Here is a tiny trained network, its code and every weight. The questions are about switching its units off for an input and a class, where a switched-off unit gives its printed mean instead of its output.

import numpy as np


def w(rows, s, z=0):
    codes = np.array(rows[::2]) - 128.0
    scale = np.full(codes.shape[1], s)
    scale[-1] = z or s
    return codes * scale


def f(y):
    return np.maximum(y, 0)


def log_softmax(a):
    a = a - a.max(-1, keepdims=True)
    return a - np.log(np.exp(a).sum(-1, keepdims=True))


def net(x, mask):
    res = np.array(x, float).reshape(1, 3) / 4 @ E
    y = f(res @ A[0][:, :-1].T + A[0][:, -1])
    res = res + np.where(mask, y, B[0][:, -1]) @ B[0][:, :-1]
    return log_softmax(res[-1] @ U[:, :-1].T + U[:, -1])


A, B = {}, {}
E = w([
[235,222,107,75,164],'x0',
[112,94,208,84,255],'x1',
[128,128,127,129,127],'x2',
],0.011)
A[0] = w([
[254,185,146,80,173,139],'N0',
[40,41,210,129,194,220],'N1',
[39,75,101,234,44,222],'N2',
[214,192,63,122,87,133],'N3',
[155,150,49,169,13,254],'N4',
[144,138,183,61,249,98],'N5',
],0.0087,0.0049)
B[0] = w([
[136,134,63,149,150,213],'N0',
[92,81,143,112,73,246],'N1',
[190,91,93,173,123,244],'N2',
[86,172,106,102,175,191],'N3',
[120,159,6,138,178,237],'N4',
[174,76,88,159,102,224],'N5',
],0.016,0.013)
U = w([
[254,93,93,208,126,189],'0',
[34,66,195,78,36,253],'1',
[116,158,176,54,126,25],'2',
[111,166,189,61,131,22],'3',
[118,200,232,83,135,54],'4',
[112,161,192,110,140,41],'5',
[29,208,101,81,192,146],'6',
],0.0099,0.0033)

Each question gives the input, the list of numbers given to net, and the class t.
The units are the neurons (one row each of A and B). Each row of codes is followed by its name. A weight is (code - 128) times the scale printed after its matrix; where a second scale follows, it is the last column's (A, B and U).
mask holds one flag per neuron, in row order. A switched-off neuron (its flag False) gives its mean, the last column of its row in B, instead of its output. The means were averaged over made-up inputs and are rounded, as every weight is.
A unit's drop is (log p(t) with every unit on - log p(t) with that unit switched off) / (log p(t) with every unit on - log p(t) with every unit switched off).
The circuit of an input: a set's keep is (log p(t) with only the set's units on - log p(t) with every unit switched off) / (log p(t) with every unit on - log p(t) with every unit switched off). Starting from all 6 units, units are removed one at a time, each time the one whose removal leaves the highest keep (on an exact tie, the one counted first), for as long as the keep stays at least 0.8.
circuit, biggest first: the units of the circuit, biggest drop first
top k neurons: the k neurons with the biggest drops, biggest first
drop when u is switched off: that unit's drop, to one decimal
input [-8,8,-7], class 1: circuit, biggest first -> N1
input [1,0,3], class 6: top 3 neurons -> N2; N5; N1
input [4,0,-1], class 6: top 3 neurons -> N2; N3; N5
input [3,0,-2], class 6: top 3 neurons -> N2; N5; N3
input [0,5,-1], class 1: top 3 neurons -> N2; N4; N1
input [4,0,1], class 6: top 3 neurons -> N2; N3; N5
input [-2,8,-5], class 1: drop when N1 is switched off -> 0.2
input [2,-1,6], class 6: drop when N2 is switched off -> 0.3
input [-5,6,-5], class 1: drop when N1 is switched off -> 0.1
input [-8,3,6], class 1: drop when N1 is switched off -> 0.8
